Here is a tiny trained network, its code and every weight. The questions are about switching its units off for an input and a class, where a switched-off unit gives its printed mean instead of its output.

import numpy as np


def w(rows, s, z=0):
    codes = np.array(rows[::2]) - 128.0
    scale = np.full(codes.shape[1], s)
    scale[-1] = z or s
    return codes * scale


def f(y):
    return y / 2 * (1 + np.tanh(0.7978845608 * (y + 0.044715 * y**3)))


def log_softmax(a):
    a = a - a.max(-1, keepdims=True)
    return a - np.log(np.exp(a).sum(-1, keepdims=True))


def net(x, mask):
    res = np.array(x, float).reshape(1, 8) / 4 @ E
    y = f(res @ A[0][:, :-1].T + A[0][:, -1])
    res = res + np.where(mask, y, B[0][:, -1]) @ B[0][:, :-1]
    return log_softmax(res[-1] @ U[:, :-1].T + U[:, -1])


A, B = {}, {}
E = w([
[127,127,127,128],'x0',
[202,90,96,103],'x1',
[127,130,127,128],'x2',
[120,111,130,129],'x3',
[130,135,128,126],'x4',
[131,138,126,125],'x5',
[168,119,207,59],'x6',
[254,88,194,227],'x7',
],0.0098)
A[0] = w([
[101,27,118,222,184],'n1',
[174,166,129,214,245],'n2',
[218,125,186,124,64],'n3',
[99,87,92,70,197],'n4',
[122,127,227,68,178],'n5',
[250,119,116,67,216],'n6',
[128,161,106,30,131],'n7',
[94,226,67,156,103],'n8',
[103,141,229,208,166],'n9',
[158,146,49,186,180],'n10',
[33,172,61,140,216],'n11',
[212,111,84,66,148],'n12',
[167,245,182,107,173],'n13',
[112,149,137,85,35],'n14',
[254,162,117,181,60],'n15',
[144,158,15,173,189],'n16',
[159,47,134,92,89],'n17',
[178,24,45,106,253],'n18',
[155,86,177,170,115],'n19',
[144,107,49,50,179],'n20',
[219,117,147,47,123],'n21',
],0.0096,0.0036)
B[0] = w([
[205,205,132,117,194],'n1',
[243,107,234,203,217],'n2',
[33,60,72,199,197],'n3',
[64,159,77,71,187],'n4',
[94,49,203,83,201],'n5',
[46,17,22,178,212],'n6',
[79,117,134,92,191],'n7',
[94,109,87,187,187],'n8',
[208,52,170,97,202],'n9',
[229,172,99,128,184],'n10',
[64,213,82,201,254],'n11',
[72,113,57,126,167],'n12',
[105,77,147,61,169],'n13',
[65,108,188,128,139],'n14',
[129,159,147,210,215],'n15',
[196,189,65,153,197],'n16',
[104,95,104,136,147],'n17',
[154,191,2,146,199],'n18',
[177,76,121,168,184],'n19',
[81,83,60,78,186],'n20',
[56,84,86,150,184],'n21',
],0.0068,0.0089)
U = w([
[72,117,85,189,254],'0',
[163,162,143,158,243],'1',
[81,209,208,2,148],'2',
[133,62,155,115,161],'3',
[129,161,49,102,90],'4',
[143,136,94,189,6],'5',
[70,87,104,68,81],'6',
],0.012,0.0035)

Each question gives the input, the list of numbers given to net, and the class t.
The units are the neurons (one row each of A and B). Each row of codes is followed by its name. A weight is (code - 128) times the scale printed after its matrix; where a second scale follows, it is the last column's (A, B and U).
mask holds one flag per neuron, in row order. A switched-off neuron (its flag False) gives its mean, the last column of its row in B, instead of its output. The means were averaged over made-up inputs and are rounded, as every weight is.
A unit's drop is (log p(t) with every unit on - log p(t) with that unit switched off) / (log p(t) with every unit on - log p(t) with every unit switched off).
The circuit of an input: a set's keep is (log p(t) with only the set's units on - log p(t) with every unit switched off) / (log p(t) with every unit on - log p(t) with every unit switched off). Starting from the 12 units with the biggest drops (on a tie, the unit counted first), units are removed one at a time, each time the one whose removal leaves the highest keep (on an exact tie, the one counted first), for as long as the keep stays at least 0.8.
circuit, biggest first: the units of the circuit, biggest drop first
most important unit: the unit with the biggest drop
k most important neurons: the k neurons with the biggest drops, biggest first
drop when u is switched off: that unit's drop, to one decimal
input [6,1,8,7,-5,-3,8,6], class 0: circuit, biggest first : (n3)
input [-2,0,-4,7,3,6,-4,8], class 1: circuit, biggest first : (n2 n1)
input [-6,-1,-1,-5,-1,6,6,4], class 3: circuit, biggest first : (n11 n5)
input [1,-7,1,1,-4,8,1,-3], class 2: circuit, biggest first : (n6 n3 n18)
input [5,6,6,-1,2,2,2,5], class 0: 2 most important neurons : (n6 n3)
input [-2,7,-8,3,-1,-4,2,-3], class 6: circuit, biggest first : (n11 n20 n2)
input [-5,-7,3,0,3,-8,2,-8], class 2: circuit, biggest first : (n6 n3)
input [-2,0,-2,-5,5,-7,6,3], class 3: circuit, biggest first : (n11 n5)
input [-5,-8,-3,0,-3,-6,-2,1], class 1: 2 most important neurons : (n6 n3)
input [-4,0,2,3,-2,-2,2,5], class 3: 2 most important neurons : (n11 n9)
input [0,4,6,1,3,-7,2,8], class 0: 3 most important neurons : (n3 n6 n21)
input [-6,1,-1,0,-6,-4,4,7], class 0: 4 most important neurons : (n3 n6 n15 n21)
input [-4,-4,-8,-2,-8,5,-2,8], class 1: drop when n1 is switched off : 0.1
input [-2,-8,8,7,7,-4,3,-6], class 2: most important unit : n6
input [-8,7,-4,-8,-6,-8,7,3], class 0: drop when n2 is switched off : 0.0
input [-8,-8,-6,6,-3,3,2,4], class 3: drop when n11 is switched off : 0.1
input [-2,1,-4,6,-2,-4,5,7], class 0: drop when n6 is switched off : 0.9
